Moves between nodes:
bp: f>pf, l>qr, d>lt, h>jj, m>bm, x>hp
fj: f>zd, l>pb, d>hz, h>gq, m>sl, x>cl
gh: f>zs, l>gs, d>qm, h>pb, m>fz, x>jq
sz: f>br, l>bc, d>ht, h>qb, m>ql, x>lg
sq: f>tp, l>cm, d>ns, h>jt, m>mb, x>mq
rn: f>tz, l>jl, d>zg, h>bc, m>jg, x>hz
gq: f>zg, l>jg, d>hd, h>ql, m>fr, x>tz
zd: f>jl, l>lz, d>jg, h>zg, m>fj, x>sl
hd: f>pc, l>gq, d>lg, h>qc, m>jd, x>dm
rr: f>th, l>br, d>qb, h>hj, m>ht, x>qc
dm: f>jd, l>tz, d>bc, h>br, m>zg, x>gq
qc: f>ht, l>ql, d>rl, h>fl, m>tb, x>br
mb: f>sq, l>gr, d>gs, h>zs, m>mq, x>lt
gs: f>ns, l>mb, d>gh, h>gm, m>jj, x>tp
dg: f>bd, l>jt, d>lz, h>jl, m>gm, x>qm
jb: f>cd, l>gd, d>hl, h>qr, m>hj, x>bt
pr: f>lg, l>jd, d>br, h>th, m>bc, x>pc
fz: f>gh, l>jj, d>pq, h>mr, m>jq, x>ns
jd: f>hd, l>fr, d>pr, h>tb, m>dm, x>zg
bg: f>jr, l>cd, d>qr, h>pf, m>hl, x>td
qr: f>sm, l>bg, d>bp, h>mq, m>lj, x>fd
fr: f>gq, l>hz, d>jd, h>lg, m>tz, x>rn
zg: f>dm, l>rn, d>pc, h>sz, m>gq, x>fr
jt: f>pq, l>jq, d>dg, h>cl, m>zs, x>gh
cl: f>sl, l>bd, d>jl, h>tz, m>lz, x>pb
tg: f>hz, l>sl, d>tz, h>jd, m>jl, x>zd
gd: f>fl, l>rl, d>jb, h>bg, m>mt, x>qb
zs: f>jt, l>ns, d>gm, h>lz, m>gh, x>fz
qm: f>gm, l>gh, d>mr, h>fj, m>pq, x>jt
qg: f>td, l>bt, d>jr, h>hp, m>cd, x>jb
rl: f>cf, l>qc, d>gd, h>cd, m>th, x>rr
fd: f>lj, l>td, d>hp, h>cm, m>jr, x>bg
jl: f>tg, l>cl, d>rn, h>dm, m>zd, x>fj
ht: f>rr, l>sz, d>cf, h>bt, m>qc, x>tb
lt: f>mq, l>bp, d>tp, h>fz, m>cm, x>gr
th: f>rl, l>tb, d>mt, h>jb, m>rr, x>ht
sm: f>hp, l>jr, d>pf, h>mb, m>qr, x>lj
sl: f>fj, l>mr, d>tg, h>fr, m>cl, x>lz
hj: f>jb, l>mt, d>td, h>lj, m>bt, x>fl
lz: f>cl, l>dg, d>zd, h>rn, m>pb, x>mr
lj: f>qr, l>hl, d>bm, h>lt, m>fd, x>jr
gm: f>dg, l>zs, d>pb, h>zd, m>qm, x>pq
jj: f>gs, l>mq, d>fz, h>qm, m>tp, x>sq
gr: f>cm, l>hp, d>mb, h>ns, m>pf, x>bp
cm: f>lt, l>bm, d>sq, h>jq, m>gr, x>pf
mt: f>gd, l>th, d>hj, h>hl, m>qb, x>cf
tz: f>fr, l>tg, d>dm, h>pr, m>rn, x>jg
jr: f>fd, l>qg, d>sm, h>gr, m>bg, x>hl
td: f>hl, l>hj, d>fd, h>bm, m>qg, x>cd
pq: f>qm, l>fz, d>bd, h>sl, m>jt, x>zs
cf: f>qb, l>ht, d>fl, h>qg, m>rl, x>th
pf: f>gr, l>sm, d>mq, h>gs, m>bp, x>bm
ns: f>jq, l>sq, d>zs, h>dg, m>gs, x>jj
tp: f>jj, l>lt, d>jq, h>pq, m>sq, x>mb
bm: f>bp, l>lj, d>cm, h>tp, m>hp, x>sm
cd: f>qg, l>fl, d>bg, h>sm, m>jb, x>hj
ql: f>sz, l>pc, d>qc, h>cf, m>lg, x>pr
fl: f>bt, l>cf, d>cd, h>jr, m>gd, x>mt
jg: f>rn, l>zd, d>gq, h>pc, m>hz, x>tg
lg: f>ql, l>hd, d>tb, h>rl, m>pr, x>bc
bt: f>hj, l>qb, d>qg, h>fd, m>fl, x>gd
mq: f>mb, l>pf, d>jj, h>gh, m>lt, x>cm
qb: f>mt, l>rr, d>bt, h>td, m>cf, x>rl
bd: f>mr, l>pq, d>cl, h>tg, m>dg, x>gm
hl: f>bg, l>jb, d>lj, h>bp, m>td, x>qg
bc: f>pr, l>dm, d>sz, h>rr, m>pc, x>hd
jq: f>fz, l>tp, d>jt, h>bd, m>ns, x>gs
hz: f>jg, l>fj, d>fr, h>hd, m>tg, x>jl
hp: f>bm, l>fd, d>gr, h>sq, m>sm, x>qr
pb: f>lz, l>gm, d>fj, h>jg, m>mr, x>bd
tb: f>qc, l>lg, d>th, h>gd, m>br, x>sz
mr: f>pb, l>qm, d>sl, h>hz, m>bd, x>dg
pc: f>bc, l>zg, d>ql, h>ht, m>hd, x>jd
br: f>tb, l>pr, d>rr, h>mt, m>sz, x>ql

The rows follow the links: the fewer symbols apart two nodes are, the more alike their rows tend to be.

Each row is also shifted at random along 5 hidden directions that mean nothing.

Rows with their nodes:
[-27,-12,-5,-13,10,-8,11,-7,4,5,11,-1,18,-4,-3,-10,5,-3,26,-6,10,-10,-39,0,-19,13,5,-5,8,4,-18,25,-3,6,9,-23,0,-8,22,13,0,0,-11,2,-3,8,4,11,15,-13,10,2,-5,-1,-7,-8,-10,7,-16,7,-13,12,0,-7,13,6,16] | pq
[19,-16,-5,-3,1,-16,-61,-6,8,6,-28,-4,19,23,-2,21,10,4,-6,-20,11,-24,-5,5,-7,20,2,8,14,-1,-14,-9,2,7,9,-21,3,10,-12,-18,5,2,-9,-4,-13,-10,-7,6,12,7,12,-14,25,-9,17,-11,-19,-3,-10,5,-7,6,-7,2,1,-15,16] | fz
[33,6,2,0,0,15,-27,-7,-10,-13,-15,5,-1,4,5,0,-4,-3,-1,6,-6,0,-13,-3,5,-11,1,-2,-7,1,12,5,-1,7,-12,23,2,13,6,4,-11,9,10,6,3,12,-11,-8,4,-10,-7,-8,3,7,7,13,-3,-6,-3,-6,4,-9,-6,7,-2,0,-16] | fl
[-33,-6,7,2,0,-6,1,2,14,1,0,-17,4,-14,7,-33,-8,3,21,-2,-11,29,-10,-7,-20,12,-1,1,3,-7,-7,-1,-5,0,21,-22,2,-11,16,18,5,-7,-5,-10,-1,-13,-2,25,14,12,6,9,-3,-2,-16,-16,2,6,-15,15,1,12,12,-33,-23,-13,18] | pb
[33,-15,-14,-10,10,-4,-1,5,9,3,-3,-3,-2,12,-7,31,12,10,-3,-26,9,-11,15,15,-12,13,8,7,8,2,-7,-3,1,2,4,-8,18,4,-17,-32,17,6,-3,6,-10,-30,9,18,-9,26,-3,-1,10,-2,-5,-5,2,-2,10,8,-5,-6,-6,0,-6,-15,4] | mq
[27,-10,-10,-8,10,13,-1,-4,-3,-13,-4,4,-1,0,8,-2,2,10,-4,-15,-13,10,11,10,-7,0,15,12,-5,5,6,-7,-2,-2,-6,10,12,6,3,-1,-1,14,1,10,-2,-8,1,10,1,12,-12,-5,2,5,-8,9,5,2,2,7,-1,-7,3,-2,-12,-3,-9] | qr
[14,-5,6,9,-5,-14,-18,8,16,8,-10,-17,-1,-1,2,-7,-5,5,-1,-9,-5,17,20,-3,-8,14,-4,7,6,-9,-7,-21,0,-4,22,-22,2,-6,-11,-5,13,-10,-5,-15,-7,-23,-2,19,4,25,6,4,8,-8,-2,-19,1,2,-4,12,4,9,8,-23,-24,-20,18] | mr
[40,-13,-14,-12,11,0,2,-6,-5,-2,2,12,13,10,0,12,11,6,-9,-15,3,-16,4,14,-2,8,14,9,2,9,-7,-1,1,-4,-8,-5,4,4,0,-6,-4,10,-10,9,-5,4,5,-6,0,-3,-3,-8,5,-1,2,5,-6,4,0,3,-9,0,0,15,13,10,1] | cm
[18,-8,0,-1,2,-11,11,5,12,7,6,-9,2,-4,-1,-6,1,4,9,-8,2,6,2,0,-12,13,-1,2,7,-3,-11,-1,-2,-3,15,-23,3,-10,0,-1,10,-6,-8,-7,-5,-14,5,16,2,12,6,7,0,-6,-9,-15,1,5,-4,10,-4,9,6,-15,-6,-7,16] | gm
[1,-14,-13,-6,9,3,5,-6,0,-7,2,9,11,0,13,-14,3,13,-16,-16,-16,11,25,13,-3,10,20,20,-2,7,-4,-22,0,-15,-3,-11,1,-3,6,10,-6,8,-15,3,-4,-1,4,1,5,9,-7,-7,5,-3,-6,2,0,10,-3,12,-3,6,15,-1,-7,8,4] | mb
[-23,13,16,10,-10,3,-5,2,2,-2,-3,-11,-8,-12,3,-21,-13,-9,15,20,-7,19,-17,-15,0,-10,-12,-11,-4,-8,8,7,-3,5,6,7,-5,-3,10,16,-2,-8,10,-8,7,6,-9,3,6,-7,3,7,-7,4,-2,-3,3,-3,-7,-3,7,1,1,-14,-10,-6,-1] | pc
[22,-12,-9,-2,6,14,-20,-1,5,-17,-16,-3,-4,-2,18,-12,-4,16,-13,-21,-28,33,36,13,-9,6,18,22,-7,0,8,-31,-2,-8,1,5,16,6,-2,0,2,14,1,4,-5,-23,-3,20,4,32,-15,-5,10,3,-11,4,10,3,0,17,6,-5,12,-17,-37,-16,-7] | hp
[11,14,13,10,-11,3,-31,-2,-5,-2,-14,-3,-4,2,-1,0,-6,-10,2,17,2,-3,-17,-12,9,-12,-13,-11,-4,-5,9,6,0,9,-3,16,-7,8,0,3,-6,-4,12,-3,5,13,-12,-10,4,-13,3,-3,2,3,14,4,-6,-8,-4,-12,8,-4,-9,3,1,-4,-8] | br
[-14,1,9,10,-7,-16,-11,5,10,11,-3,-10,2,0,-4,-2,-3,-3,2,3,6,-1,1,-7,-2,9,-11,-3,6,-7,-8,-5,0,0,15,-19,-6,-7,-6,-1,7,-13,-5,-13,-3,-6,-2,4,3,4,12,4,4,-8,5,-14,-4,0,-5,1,1,9,2,-9,-2,-7,15] | fj
[39,19,13,14,-13,-1,13,10,1,6,5,-8,-18,-7,-4,-2,-8,-6,-1,18,0,10,13,-11,11,-12,-16,-9,-5,-9,10,-4,0,-2,3,11,-6,-4,-9,-2,4,-11,10,-7,7,-2,-1,-5,-11,2,-1,10,-8,0,0,-1,10,-5,10,-8,11,-3,0,-4,-5,-3,-6] | pr
[4,-10,-10,-10,8,10,-24,-7,-5,-11,-14,7,6,10,4,13,5,6,-6,-15,-4,-8,1,11,-3,1,12,9,-1,6,3,-3,0,4,-10,10,11,13,-1,-9,-3,15,2,11,-4,-3,-3,3,4,4,-7,-11,9,3,3,9,-4,-2,0,3,-3,-7,-5,7,-3,-5,-8] | lj
[-12,16,12,22,-19,-13,-9,11,4,14,-5,-2,-13,7,-3,13,-4,-2,-29,13,3,-3,44,-8,26,-3,-17,1,0,-7,6,-31,6,-11,2,-1,-14,-2,-31,-14,4,-16,1,-14,0,-1,-1,-21,-16,6,3,1,6,-9,17,-6,4,-5,14,-11,11,0,2,10,0,-2,1] | dm
[-22,16,15,24,-18,-3,-15,8,3,1,-9,-6,-14,-6,12,-21,-15,0,-22,16,-19,28,43,-10,18,-7,-11,6,-8,-10,12,-37,2,-13,5,3,-13,-4,-13,10,-4,-13,3,-17,4,1,-8,-10,-3,11,-2,1,1,-4,8,-4,8,0,4,-1,17,3,14,-9,-21,-4,-2] | hd
[27,-5,-11,-2,4,10,-8,1,-3,-6,-8,8,-6,10,4,19,5,11,-24,-14,-8,-1,36,13,7,-2,11,15,-4,5,8,-22,3,-7,-11,13,10,10,-17,-17,2,12,2,7,-4,-12,3,-3,-11,16,-13,-8,8,0,3,10,6,-3,14,1,3,-11,0,12,-8,-3,-13] | jr
[27,-8,-10,-10,8,12,-34,-12,-10,-14,-17,10,12,10,7,3,3,3,-3,-9,-5,-6,-13,7,-3,-1,13,6,-3,7,2,2,-1,5,-11,11,6,14,9,4,-12,16,1,12,-2,9,-8,-3,12,-7,-5,-14,9,4,7,12,-9,-1,-7,0,-4,-5,-4,9,1,2,-10] | fd
[33,3,7,13,-10,-20,0,12,12,17,0,-10,-6,4,-5,9,-1,1,-11,0,7,-1,29,-5,6,9,-13,1,7,-8,-6,-19,4,-7,15,-20,-5,-8,-21,-14,13,-17,-6,-15,-5,-15,4,1,-9,15,9,5,6,-11,6,-16,2,0,6,1,4,6,4,-5,-4,-7,15] | sl
[-16,-3,-9,-7,5,9,-21,-4,-9,-7,-12,10,1,15,-4,28,8,2,-9,-9,6,-20,-2,9,4,-5,5,2,-1,7,6,3,1,6,-15,18,10,15,-10,-18,-1,13,7,13,-3,0,-2,-6,-5,-2,-6,-10,9,4,10,13,-3,-7,7,-6,-3,-12,-13,19,8,-1,-14] | td
[-9,6,2,6,-5,14,-42,-13,-16,-14,-20,13,8,7,15,-12,-5,-2,-20,10,-15,1,5,-3,17,-12,5,7,-10,5,12,-16,2,-3,-18,21,-10,13,6,18,-23,9,3,3,5,28,-14,-27,10,-18,-7,-17,7,3,18,16,-9,-2,-7,-9,6,-4,3,17,2,11,-17] | gd
[-28,-4,-9,-9,8,15,-10,-7,-9,-13,-7,10,3,6,5,7,3,4,-4,-7,-6,-4,-2,9,0,-5,11,5,-6,7,6,1,0,2,-14,17,7,11,4,-2,-7,15,5,13,0,4,-1,-2,2,-1,-10,-9,3,6,1,13,-1,-2,2,0,-2,-8,-4,9,0,2,-14] | hl
[9,-14,-6,-8,8,-11,-8,0,9,7,-3,-8,10,6,-7,10,8,3,14,-15,12,-12,-18,4,-18,15,1,-1,11,-1,-15,12,-1,8,13,-22,7,-2,1,-10,10,0,-7,-1,-7,-14,3,18,6,7,9,0,6,-4,-4,-12,-8,2,-8,8,-10,6,-5,-8,1,-10,16] | zs
[-9,13,9,1,-3,10,11,5,-3,-3,3,-6,-15,-8,-7,4,-5,-8,16,12,4,5,-19,-8,-1,-16,-10,-15,-5,-4,11,20,-1,11,-2,22,5,4,2,-3,3,0,17,4,7,-2,-3,6,-5,-4,-3,7,-9,8,-5,6,8,-8,5,-8,6,-10,-11,-4,-4,-6,-12] | ht
[29,10,7,9,-8,9,-24,4,-4,-5,-15,-1,-15,4,2,11,-5,0,-12,5,-5,5,16,-3,12,-12,-6,-1,-6,-5,15,-12,2,3,-6,23,3,10,-15,-12,1,2,14,0,2,-5,-7,-5,-8,8,-7,-3,5,3,9,8,6,-9,10,-7,10,-12,-7,4,-11,-9,-15] | cf

From each start, follow one symbol. Which node do you reach?
Answer with the node's name.
start [11,8,9,7,-9,-21,-6,9,5,21,1,-8,-1,10,-20,28,5,-11,7,10,28,-30,-16,-11,5,2,-22,-18,11,-6,-8,16,3,10,9,-10,-7,-1,-16,-21,11,-16,3,-9,-3,-1,0,-5,-7,-8,16,5,3,-7,14,-12,-8,-8,3,-12,-2,2,-15,7,19,-4,11]
m: hz
start [-5,15,13,15,-16,-12,-15,11,4,15,-7,-8,-13,8,-12,23,-1,-7,-9,12,15,-14,13,-10,14,-4,-22,-10,4,-9,4,-6,4,4,6,2,-7,3,-25,-22,9,-14,8,-11,-1,-6,-3,-10,-12,2,8,3,5,-6,16,-7,0,-10,11,-12,8,-3,-10,7,4,-10,2]
h: tb
start [27,-2,4,-3,0,-16,24,8,11,17,14,-12,-1,-3,-16,10,4,-4,22,0,20,-11,-21,-5,-12,8,-12,-13,11,-4,-14,22,-1,7,16,-20,2,-10,-2,-10,16,-12,-3,-6,-3,-13,7,15,-3,1,12,12,-6,-3,-8,-16,-1,0,-1,2,-6,7,-6,-9,9,-6,17]
m: pb
start [20,-13,-9,-3,5,-6,3,-5,2,2,3,8,16,3,8,-11,3,8,-14,-11,-7,1,19,9,0,14,13,15,3,5,-10,-18,0,-14,2,-20,-6,-6,2,9,-5,2,-17,-2,-4,4,4,-5,6,2,0,-6,5,-7,0,-4,-5,10,-5,9,-6,11,14,3,3,10,10]
f: fz
start [-16,4,-5,1,-1,12,-9,-5,-12,-10,-5,15,-1,6,6,6,0,2,-22,2,-9,-3,20,6,15,-10,7,7,-9,6,11,-13,2,-6,-19,21,-2,10,-6,-1,-11,10,3,7,3,12,-1,-19,-5,-6,-11,-10,4,3,9,15,2,-2,8,-7,4,-9,0,19,4,11,-18]
h: lj
start [-21,-14,-15,-11,12,5,-5,-3,1,-6,-4,5,5,8,2,14,9,9,-5,-22,-1,-5,8,15,-9,8,14,11,2,6,-3,-3,0,0,-4,0,13,7,-4,-14,4,12,-4,9,-6,-12,4,10,-1,12,-7,-7,8,1,-4,3,-1,1,3,7,-6,-4,-2,4,-3,-4,-2]
d: mq
start [37,-13,-12,-17,16,9,2,-4,1,-9,0,-1,3,1,-1,7,6,6,16,-17,1,-1,-21,10,-20,4,13,1,2,5,-3,18,-3,9,-1,3,18,6,10,-6,4,14,2,13,-4,-12,4,22,5,7,-5,0,1,5,-13,4,-1,1,-4,8,-7,-5,-5,-6,-4,-8,-2]
m: bm
start [18,-6,-1,3,0,-13,10,3,9,8,6,-6,5,-4,1,-11,0,3,1,-4,-2,7,10,1,-5,13,1,5,5,-3,-10,-9,-1,-8,13,-25,-4,-11,1,4,6,-8,-12,-8,-4,-7,4,7,2,8,7,4,1,-6,-6,-13,0,7,-4,9,-2,12,10,-11,-5,-2,16]
m: gm
start [-6,1,16,9,-10,-14,-42,3,13,8,-20,-24,-1,1,-5,-1,-6,-6,20,3,7,3,-24,-14,-12,8,-18,-11,9,-14,-5,7,-1,15,22,-13,1,1,-3,-6,12,-12,6,-14,-3,-15,-12,20,12,8,14,4,9,-3,6,-18,-7,-6,-12,3,4,6,-7,-23,-16,-25,16]
x: zd
start [0,-11,-6,-4,5,-12,-3,-4,4,7,1,2,15,6,0,0,6,2,-2,-9,7,-12,-3,4,-5,15,5,5,9,2,-15,-1,0,-4,6,-23,-4,-5,2,1,1,-2,-14,-3,-6,2,3,-1,6,-2,9,-4,4,-7,3,-8,-10,7,-7,6,-8,10,3,1,10,6,15]
f: pq
start [-34,12,11,4,-6,-10,32,10,5,13,16,-11,-10,-9,-15,5,-1,-10,22,14,17,-6,-21,-12,-3,-4,-17,-19,5,-7,-3,24,0,7,9,-4,-3,-9,-2,-6,11,-14,7,-5,4,-4,5,6,-9,-5,9,16,-12,0,-7,-9,6,-2,5,-6,0,1,-8,-7,8,-2,5]
f: gq
start [-34,-15,-14,-11,12,6,5,-5,-1,-9,0,9,7,2,7,-1,7,10,-8,-19,-9,4,14,15,-7,7,19,15,-1,8,-3,-10,-1,-7,-5,-4,9,2,4,0,-2,13,-8,9,-5,-7,5,6,2,10,-8,-6,4,0,-7,5,1,6,0,10,-5,-1,7,2,-4,4,-2]
h: ns
start [19,5,8,19,-14,-19,-10,9,10,15,-3,-5,-4,4,0,0,-4,2,-23,5,1,4,40,-6,14,8,-11,7,5,-7,-4,-32,4,-13,12,-18,-14,-8,-22,-6,6,-17,-8,-18,-3,-6,-1,-10,-7,11,8,2,7,-12,12,-14,0,1,6,0,8,9,9,-2,-5,-3,14]
d: jg
start [-5,0,-7,-10,7,12,-1,-4,-10,-8,-2,8,-3,7,-5,22,6,-1,2,-5,7,-16,-15,5,1,-9,4,-4,-2,5,6,18,0,10,-14,22,9,12,-1,-13,-2,12,9,15,1,3,1,-3,-6,-6,-7,-5,0,7,1,13,0,-5,6,-7,-4,-12,-14,15,10,2,-15]
x: hj
start [11,17,10,7,-8,-1,11,9,-3,7,5,-3,-16,0,-12,18,-2,-9,3,16,12,-10,-4,-8,10,-14,-17,-15,-2,-5,8,12,1,7,-3,16,-2,2,-12,-14,5,-8,13,-2,5,0,1,-8,-14,-5,1,7,-6,3,6,2,5,-9,12,-14,6,-8,-12,7,7,-3,-8]
d: ht
start [10,11,6,4,-6,5,-25,4,-2,-1,-15,-6,-15,8,-9,29,1,-4,3,4,10,-11,-9,-5,2,-12,-13,-11,-2,-5,11,9,1,15,-3,23,10,14,-15,-24,7,1,19,3,0,-10,-7,3,-8,5,-2,0,6,4,9,6,2,-15,9,-10,6,-15,-19,4,-4,-17,-13]
d: gd
